Below is a small trained network, with its code and all its weights. Each question gives an input and a target symbol and asks what happens when units are switched off, that is, made to give their printed mean instead of their output.

import numpy as np


def w(rows, s, z=0):
    codes = np.array(rows[::2]) - 128.0
    scale = np.full(codes.shape[1], s)
    scale[-1] = z or s
    return codes * scale


def norm(h):
    return h / np.sqrt((h * h).mean(-1, keepdims=True) + 1e-5)


def f(y):
    return y / 2 * (1 + np.tanh(0.7978845608 * (y + 0.044715 * y**3)))


def softmax(a):
    e = np.exp(a - a.max(-1, keepdims=True))
    return e / e.sum(-1, keepdims=True)


def log_softmax(a):
    a = a - a.max(-1, keepdims=True)
    return a - np.log(np.exp(a).sum(-1, keepdims=True))


def net(x, mask):
    ids = ['ΓΘΛΠΣαδεζξτφω'.index(c) for c in x.split()]
    T = len(ids)
    res = E[ids] + P[:T]
    r = norm(res)
    for j in range(3):
        rows = slice(2 * j, 2 * j + 2)
        q, k, v = (r @ M[0][rows].T for M in (Q, K, V))
        z = softmax(np.where(np.tri(T) > 0, q @ k.T / 2**0.5, -1e9)) @ v
        o = O[0][rows]
        res = res + np.where(mask[j], z, o[:, -1]) @ o[:, :-1]
    y = f(norm(res) @ A[0][:, :-1].T + A[0][:, -1])
    res = res + np.where(mask[3:7], y, B[0][:, -1]) @ B[0][:, :-1]
    return log_softmax(norm(res)[-1] @ U[:, :-1].T + U[:, -1])


Q, K, V, O, A, B = {}, {}, {}, {}, {}, {}
E = w([
[176,250,196],'Γ',
[150,178,160],'Θ',
[49,221,121],'Λ',
[178,202,158],'Π',
[150,192,155],'Σ',
[163,176,162],'α',
[171,240,188],'δ',
[144,173,159],'ε',
[71,141,181],'ζ',
[152,187,156],'ξ',
[171,170,167],'τ',
[100,183,151],'φ',
[184,168,174],'ω',
],0.0018)
P = w([
[116,103,110],'0',
[117,137,250],'1',
[195,254,17],'2',
[119,99,121],'3',
[97,115,227],'4',
[170,209,12],'5',
],0.0047)
Q[0] = w([
[233,26,117],'head 0',
[205,35,98],'head 0',
[175,179,1],'head 1',
[218,192,38],'head 1',
[110,159,4],'head 2',
[108,111,252],'head 2',
],0.0048)
K[0] = w([
[174,215,75],'head 0',
[128,202,83],'head 0',
[173,211,223],'head 1',
[132,254,204],'head 1',
[50,157,216],'head 2',
[166,96,44],'head 2',
],0.0056)
V[0] = w([
[121,200,19],'head 0',
[84,67,214],'head 0',
[224,94,93],'head 1',
[229,253,181],'head 1',
[136,82,246],'head 2',
[206,4,162],'head 2',
],0.0052)
O[0] = w([
[86,158,242,10],'head 0',
[133,177,6,203],'head 0',
[190,118,232,148],'head 1',
[253,210,51,151],'head 1',
[173,22,2,210],'head 2',
[186,1,213,206],'head 2',
],0.0049,0.0013)
A[0] = w([
[99,184,19,185],'neuron 0',
[75,76,209,129],'neuron 1',
[77,109,121,254],'neuron 2',
[1,139,123,99],'neuron 3',
],0.0036,0.0035)
B[0] = w([
[229,204,23,225],'neuron 0',
[228,107,60,167],'neuron 1',
[204,107,19,251],'neuron 2',
[1,155,53,127],'neuron 3',
],0.0032,0.0023)
U = w([
[247,236,25,255],'Γ',
[54,37,226,1],'Θ',
[61,228,61,55],'Λ',
[228,233,247,104],'Π',
[22,145,237,7],'Σ',
[134,41,232,1],'α',
[234,235,34,151],'δ',
[24,34,198,51],'ε',
[31,41,15,234],'ζ',
[48,107,254,2],'ξ',
[177,26,234,2],'τ',
[15,137,95,1],'φ',
[225,20,219,255],'ω',
],0.0052,0.0044)

Each question gives the input, a string of symbols that net reads in full, and the target symbol t.
The units are the heads (2 rows each of Q, K, V and O) and the neurons (one row each of A and B). Each row of codes is followed by its name. A weight is (code - 128) times the scale printed after its matrix; where a second scale follows, it is the last column's (O, A, B and U).
mask holds one flag per unit, heads first, then neurons. A switched-off unit (its flag False) gives its mean, the last column of its rows in O or B, instead of its output. The means were averaged over made-up inputs and are rounded, as every weight is.
A unit's drop is (log p(t) with every unit on - log p(t) with that unit switched off) / (log p(t) with every unit on - log p(t) with every unit switched off).
The circuit of an input: a set's keep is (log p(t) with only the set's units on - log p(t) with every unit switched off) / (log p(t) with every unit on - log p(t) with every unit switched off). Starting from all 7 units, units are removed one at a time, each time the one whose removal leaves the highest keep (on an exact tie, the one counted first), for as long as the keep stays at least 0.8.
units of the circuit, in order: the units of the circuit, biggest drop first
unit that matters most: the unit with the biggest drop
heads that matter: for each layer, one digit per head in row order, 1 if its drop is at least 0.15 and else 0, layers parted by /
drop of u: that unit's drop, to one decimal
input ζ τ δ ε δ, target ζ: units of the circuit, in order => [head 1; head 0]
input ζ ζ Π Π Λ, target ζ: heads that matter => 010
input Γ Σ ζ α Σ, target Γ: heads that matter => 101
input Γ Π φ ω ζ, target Γ: unit that matters most => head 0
input Γ δ ζ δ τ, target Γ: heads that matter => 010
input Γ ε ε ξ ω, target Γ: heads that matter => 101
input ζ Σ ω Π Π, target ζ: heads that matter => 110
input ζ ε Θ ξ φ, target ζ: heads that matter => 110
input ζ ω φ φ Θ, target ζ: drop of head 1 => 0.6
input ζ Π α ε Γ, target ζ: drop of head 1 => 0.7
input Γ ω Π ω ω, target Γ: drop of head 1 => 1.0
input ζ δ ω ω ω, target ζ: drop of head 2 => 0.0
